In the rows, 128 means zero.
Group, then class
[ 68 176 121 122 130 116 157  69 123 123  81 122 149 117 114 252 141 163
  93 169 134  86 112  86 170 116 126 138  98 123  95 166 128 100 124 124
 127 142 112 158 127  97 118 126 172 129 166 148 124]
PN/Lq
[120 145 112 141 144 124 145 197 141 146 148 138 157 115 141 152 145 116
 148 161 128 109 167 145 145 152 123 134 128 149 120 123 127 103 125 128
 128 131 158 129 119 152 107 114 106 109 136 168 123]
Ld/Lp
[117 130 116 127 138 108 146 175 163 144 136 150 132 129 147  59 117  93
 153 153 126 103 150 139 122 117  94 107 129 160 157 134 124 136 122 124
 129 115 170 156 119 149  98 109 137  94 132 187 115]
Ld/NG
[116 177 117 121 131 130 148 102 142 131  78 127 140 134 120 123 143 143
 113 184 156  71 145 107 149 121 118 155 119 130 134 169 135 127 116 127
 123 137 127 165 129 120 108 105 171 108 171 135 126]
PN/GG
[137 106 128 119 145 141 108 122  97 128 140 125 120 136 135 133 146 143
 146 109 120 140 117 125 105 129 124 142 134  99 133 123 128 118 127 133
 119 135 131  64 132 130 149 118 116 128 133  81 139]
Zl/BB
[119 119 112 124 139 129 117 122 122 136 123 131 121 153 138 119 142 130
 160 133 137 108 139 125  97 124 124 128 127 118 146 127 125 124 119 134
 120 135 158  87 128 169 141 107 133 118 143 135 132]
Zl/HN
[ 95 161 146 135 137 126 128  99 134 116  87 128 145 126 112 172 138 135
  85 174 165  84 136 134 149 115 119 166 115  92 132 147 136 167 133 122
 131 134 134 161 126 121 141 131 164 122 135 106 126]
PN/GG
[105 120 130 123 138 106 150 202 155 144 178 138 142 116 141 135 156 103
 177 145  95 132 144 133 129 136 136  77 117 154 164 142 117 118 123 123
 125 118 171 140 121 140  98 119  93 123 129 208  98]
Ld/NG
[125 122 126 133 140 143 107 132 122 129 109 121 130 140 130 128 133 141
 132 140 140 107 137 137  99 113 121 177 127 107 121 113 125 127 128 129
 128 142 140  88 132 158 148 115 134 120 137  98 136]
Zl/BB
[ 66 154 107 123 123 131 133  94 113 138  89 127 152 109 133 183 126 147
  92 126 175  92 117 108 124 104 111 114 110 108  92 129 123  97 125 132
 120 125 145 119 123 107 151 114 157 107 108 107 102]
Jt/BD
[ 68 165 131 131 130 117 156 113 136 126 104 126 157 109 116 250 152 157
 116 178 126  86 117 102 175 115 122 128 101 123 104 166 131  95 119 125
 122 134 126 155 131 116 108 134 157 136 157 158 115]
PN/Lq
[ 62 177 136 145 136 133 156 162 136 157 104 115 180  88 108 252 155 176
 110 192 145  74 144 134 182 115 122 176 120  99  90 140 138  77 119 120
 126 142 126 149 125 134 129 154 145 148 151 104 119]
PN/GG
[ 67 179 118 117 117 136 124  56 116 136  64 124 144 150 116 206 136 160
  77 157 182  64 132 110 163 125 113 138 115  91 141 153 136 138 123 138
 129 140 125 126 127 121 126 117 183 120 139  82  99]
PN/GG
[151 100 121 127 134 130 107  89  99 142 148 129  94 167 134 109 134 103
 140  84 105 165 123 130 113 148 128 128 130 119 150 119 114 168 130 133
 137 140 122  73 128 128 150  97 100 139 141 135 143]
Zl/BB
[141 138 112 133 146 118 151 198 172 145 138 138 138 125 132  50 135  99
 163 163 115 107 165 141 119 131 131 127 137 169 153 138 130 125 111 124
 125 123 158 164 123 156  91 121 121  97 141 201 127]
Ld/NG
[ 80 177 123 127 118 127 159 112 128 133 101 125 162 109 117 199 137 152
 102 172 133  92 127 100 177 129 118 129 111 139 107 158 131  83 127 135
 124 134 118 160 127 103 108 126 151 126 156 168 120]
PN/Lq
[127 132 117 134 145 107 130 187 165 148 147 148 133 141 143  47 154  80
 156 159 120 133 170 149 111 130 124 123 129 151 178 137 124 176 122 125
 127 118 162 153 114 151 110 109 111  95 132 187 114]
Ld/NG
[ 37 139 123 118 123 122 133  88 111 127 104 136 151  90 126 249 141 165
 102 134 157  90 103 118 120  95 109 105  98  79  98 129 124 104 126 130
 122 122 143 117 131 132 146 133 152 125 109 103 105]
Jt/BD
[110 132 121 118 130 114 134 109 127 141 123 145 133 129 137 110 121 105
 106 128 139 123 123 123 118 124 119  62 119 136 122 132 115 146 131 134
 127 124 136 130 124 115 134 107 132 101 117 145 126]
Jt/Hh
[105 130 117 125 124 128 109  79 112 135 151 135 126 149 127 122 125 122
 104 109 152 121 123 132 115 134 113 121 121 120 138 125 117 165 126 137
 134 133 131 100 124 129 148 110 145 113 119 101 113]
Jt/Hh
[107 118  99 124 130 108 138 158 161 146 143 137 122 131 145 103 149 115
 171 141  82 115 137 122 102 120 129  85 119 148 162 135 129 111 114 137
 122 113 167 138 122 164  96 117 124 111 127 190 121]
Ld/NG
[145 126 120 126 133 136  99 107 104 145 113 132 108 173 133  77 133 109
 118 121 143 123 146 140  99 136 121 151 136 106 173 132 123 193 126 133
 132 142 149  81 125 143 148  96 124 105 134  99 129]
Zl/BB
[103 162 140 120 126 135 127  79 112 125  82 117 129 133 112 178 153 151
  97 163 156  95 126 112 150 121 119 162 119  89 132 165 137 152 110 131
 123 141 114 133 130 109 141 125 156 129 150  81 120]
PN/NJ
[154 106 115 129 128 130 102 121 120 138 147 130 100 169 136  65 127 105
 155 105 118 144 138 135  98 143 131 125 128 129 160 114 115 163 133 136
 132 134 141  92 123 146 126  99 107 116 140 127 139]
Zl/BB
[118 134 119 125 127 142  99  81 116 137 102 118 127 171 132 140 138 137
 131 135 153 103 139 121 114 134 113 138 128 102 150 127 125 144 119 136
 127 144 142  74 128 149 140 102 141 124 144  85 132]
Zl/HN
[ 77 167 123 119 132 130 143 126 114 132  98 123 172  96 124 234 141 166
 104 183 149  83 135 114 150 113 120 153 116 101  88 144 127  93 128 127
 125 140 137 119 127 126 131 124 146 127 142 115 121]
PN/NJ
[ 47 146 129 119 131 115 148  96 133 121  82 117 145 112 114 252 150 178
 131 178 153  65 112 110 129  98 126 137  93  91 102 150 140  80 110 127
 117 134 144 137 133 146 132 139 173 137 145 136 114]
PN/GG
[133 101 129 116 127 138  91 105  96 133 138 123 101 164 123 144 162 138
 153 124 113 139 118 122  94 124 126 142 119  77 160 127 128 151 124 137
 124 141 147  48 129 148 154 111 115 137 147  90 137]
Zl/HN
[ 97  99 129 123 154 122  97 115 106 122 118 133 113 137 135 163 152 135
 134 134 158 107 121 148  66 104 122 165 105  45 137 125 125 175 120 127
 115 141 163  70 135 164 181 113 132 115 124  82 122]
Zl/HN
[148 137 117 131 136 122 146 174 165 148 134 125 135 138 130  99 144 126
 179 161 106 107 154 117 126 133 130 132 110 174 138 143 132  74 116 134
 124 135 149 135 128 155  92 120 123 113 168 190 145]
Ld/Fj
[137 135 117 122 119 151  89 104 120 147 123 124 109 198 128 103 140 126
 151  97 141 112 163 129 122 145 112 133 143 119 179 129 121 148 118 140
 135 146 157  59 126 161 121  92 121 117 151  85 134]
Zl/LZ
[ 73 172  80 112 101 114 123  50 115 182  85 147 139 170 148  95 108 106
  80 104 173  93 139 104 135 127  94  48 122 148 153 106  94 157 128 148
 135 107 160 123 113 113 114  62 152  75  97 143  84]
Jt/BD
[ 84 130 112 119 124 119 126  88 109 144 123 133 123 167 136 191 132 130
 124 118 127 119 118 110 134 125 118  95 105 114 127 141 112 131 128 135
 132 130 132  83 119 108 133  98 124 123 127 147 116]
Jt/RR
[101 130 127 129 138 110 139 177 157 142 150 144 137 141 137 146 170 106
 169 173 118 105 165 148 132 127 128 111 117 132 178 152 125 151 120 127
 129 122 178 141 114 151 101 109 115 114 139 186 110]
Ld/NG
[117 127 106 129 137 153  92 109 116 150 106 125 133 175 140 128 117 141
 142 112 156  94 147 131 101 129 112 139 136 116 132  98 120 101 122 139
 127 168 167  43 123 180 146  94 130 116 132  87 133]
Zl/LZ
[103 141  91 120 105 123 118  41 128 153  74 124 111 163 139 115 109 131
 105 114 164  92 108  97 102 108 110  93 111 137 126 128 116 124 125 146
 127 121 142 112 127 142 134  86 171 101 122 131 114]
Jt/RR
[124 146 136 112 133 100 153 201 148 139 181 155 130 120 136  62 170  96
 164 154  97 138 148 137 131 133 138  91 130 154 188 159 123 159 116 125
 131 110 153 170 118 123  89 136  99 106 131 185 116]
Ld/NG
[140 145 102 121 129 145 103 102  97 159 112 130 122 176 131  70 137 126
 124 128 148 106 146 119 114 138 103 150 142 111 158 128 117 148 124 141
 122 139 154  38 125 138 139  75 122  93 156  79 139]
Zl/LZ
[ 43 149 111 127 134 130 117  85 114 136  80 127 155 134 129 229 141 169
 112 155 176  61 131 120 121 126 108 138 103  83 117 129 122 110 122 135
 123 137 164  87 133 162 148 110 161 111 128 100 102]
Jt/BD
[ 98 135 107 109 118 135 106  84 100 150 104 137 131 142 143 118 125 131
 110 104 147 115 121 108 105 120 114  98 116 111 135 120 113 130 127 138
 119 124 150  75 126 131 131  89 132  94 116 114 113]
Jt/RR
[ 96 148 121 137 132 122 140  93 118 128 104 110 141 119 119 225 131 152
 109 147 136 101 120 112 154 115 118 147 114 114  93 137 131 104 124 120
 129 143 119 125 129 123 139 124 145 129 148 125 124]
PN/NJ
[132 121 137 150 158 123 153 242 164 113 161 133 165  74 127 180 140 135
 174 169 104 119 153 150 134 123 139 154 127 138  92 105 142  63 123 113
 122 134 148 146 129 165 115 161 102 142 136 167 149]
Ld/NG
[105 131 108 122 124 132 116  55 102 142  84 119 127 134 129 170 135 168
 118 119 155  95 105 103  82  98 114  90 112  99 101 117 126  88 118 133
 114 137 140  78 125 153 148 116 160 118 127  94 137]
Jt/BD
[117 133 129 123 134 106 150 178 165 144 157 138 132 122 149  75 138  94
 148 153 118 119 147 142 117 125 132  88 126 155 191 141 126 145 121 131
 125 109 159 176 116 138  97 120 117 101 124 194 108]
Ld/NG
[ 29 147 113 120 112 139 111  87 129 153 103 124 159 150 136 252 124 150
 120 117 160  83 142 107 149 119 107  71 119 112 130 118 111  82 122 151
 120 118 181  88 113 162 121 121 141 134  98 133  84]
Jt/BD
[ 53 145 107 126 125 121 111  99 117 156 114 145 150 137 141 183 141 131
 116 133 158  94 129 114 128 111 109  85 112 102 129 136 110 127 125 130
 125 123 177  94 121 146 129  95 135 101 116 130  96]
Jt/BD
[ 93 146  98 102 120 125 142 101 127 150 111 135 144 115 145 149 128 129
 109 118 139 104 115 108 130 125 118  86 116 141 102 130 123  88 114 135
 126 121 147 124 128 125 122 106 144 107 123 155 112]
Jt/RR
[161 118 124 130 140 140 103 141 110 137 135 123 109 166 128  78 143 126
 161 135 132 119 147 141  99 134 126 175 138 108 162 126 127 154 122 133
 123 142 143  69 122 155 140 104 119 118 152  96 149]
Zl/BB
[138 106 100 123 130 148  82  84  88 154 127 119 106 190 124 135 134 135
 154  93  95 135 137 117  99 122 119 140 130 104 147 110 110 135 127 147
 126 156 151  14 130 156 155  80 123 117 145  86 148]
Zl/LZ
[143 138 120 129 142 119 165 190 149 143 142 134 137 102 148  76 138 123
 159 155 100 115 144 116 121 135 133 129 127 162 115 140 132  84 117 121
 118 120 147 140 126 139 104 120 119 106 150 189 144]
Ld/Fj
[ 86 125 125 114 123 124 127 107  95 130 130 138 141 103 131 177 132 149
 107 104 133 131 103 119 118 117 119 108 113  93 109 117 124 120 122 125
 122 130 136  90 141 112 151 125 121 125 105 101 114]
Jt/Hh

Group, then class
[128 115 133 134 155 131 118 117 137 141 119 109 113 132 121 135 136 105
 102 104 157  93 118 178 159 145 147 138 145 110 127 130 126 149 136 133
 137 160 130 133 137 121 133 138  93 131 136 115  93]
RP/S
[130 140 136 147 124 138 120 125 121 108 143 137 133 137 112 125 141 131
 117 132 184  86 125 145 119 147 147 136 151 108 114 108 133 156 153 136
 110 136 135 128 112 136 123 118 137 106 120 110 135]
Sl/Y
[162 138 116 106 118  84 160 105 144 146 124 121 106 142 136 144 131 113
  87 103  56 116 147 165 124 160 106 138 151 101 132 129 134 186 184 171
 168 140 138 146 127 160  75 134 112 108 174 118 183]
Sl/X
[137 116 132 139 134 112 118 125 131 138 118  80 112 120 131 151 126  98
 122  97 120  86 125 202 165 125 105 120  98 153 148 155 109 165 135 125
 163 166 148 125 118 136 148 122 113 142 125 169 144]
RP/P
[143 155 126 124 113 118 168 142 112  98 126 147 140 128 114 144 111 133
 113 130  61 111 143 147 111 133  97 126 140 122 132  90 137 164 112 150
  94 139 136 142 149 148  52 144 118 113 142 105 150]
PJ/M
[174 115 110 109 113  97 121  84 137 176 125 100 113 132 120 112 145 113
  91  97 118 129 140 152 105 171 111 155 139 111 107 146 133 175 164 168
 210 145 153 150 121 147  78 130 103 105 163 117 174]
Sl/X
[116 144 138 143 165 149 113 123 140 156 117 127 112 124 114 125 128 121
 119  91 171 111 109 166 179 140 173 139 183 141 135 142 112 141 159 122
 136 153 119 128 139 116 148 119  85 137 123 118 155]
RP/S
[172  92 116  80 139 123 152  99 150 162 126 116 114 139 139 114 153  99
  85 108  62 149 148 137 116 151 147 150 143  95 121 127 149 153 171 178
 141 113 120 139 126 132  73 139 100 136 185  87 159]
Sl/L
[156 115 155 109 148 142 110 124 143 142 129  99 134 113 134 147 127  91
 134  90 180 111 114 175 165 147 164 136 131 140 142 148 106 146 146 113
 130 151 112 114 140 125 137 100 120 170 139 121 138]
RP/Q
[103 158 125 112 150 128 141 144 133 113 123 164 129 134  88 133 111 129
 104 132 117 115 129 157 152 119 151 137 182 114 128  78 153 145 121 142
  65 143 107 155 160 127  64 145  92 122 124  82 159]
PJ/R
[121 118 129 131 151 107 122 110 146 152 135  94  99 127 118 139 124  95
 127  88 142 116 119 204 169 153 137 127 134 147 149 157 101 160 186 128
 149 152 136 110 118 136 158 103  96 155 147 129 163]
RP/S
[166 134 107 116 124 108 139  99 116 146 130 140 120 123 119 117 133 139
 100 110 138 125 135 146 119 160 104 141 153 115 114 114 126 151 147 164
 174 148 138 144 122 140  83 141 109 106 142 133 152]
Sl/X
[176 114 145 113 139 126 138 119 132 129 116  97 128 140 147 148 138  84
 121  71 133  95 119 192 172 146 141 152 100 145 137 147  94 177 161 133
 130 146 111 113 149 143 103 106 129 164 168 120 154]
RP/Q
[142 104 137 140 130 123 115 121 129 155 123  92 113 125 138 132 143 102
 109 107 168 104 125 189 162 162 120 129 115 134 143 155  98 149 150 138
 155 160 140 120 134 124 149 118 119 129 143 162 141]
RP/P
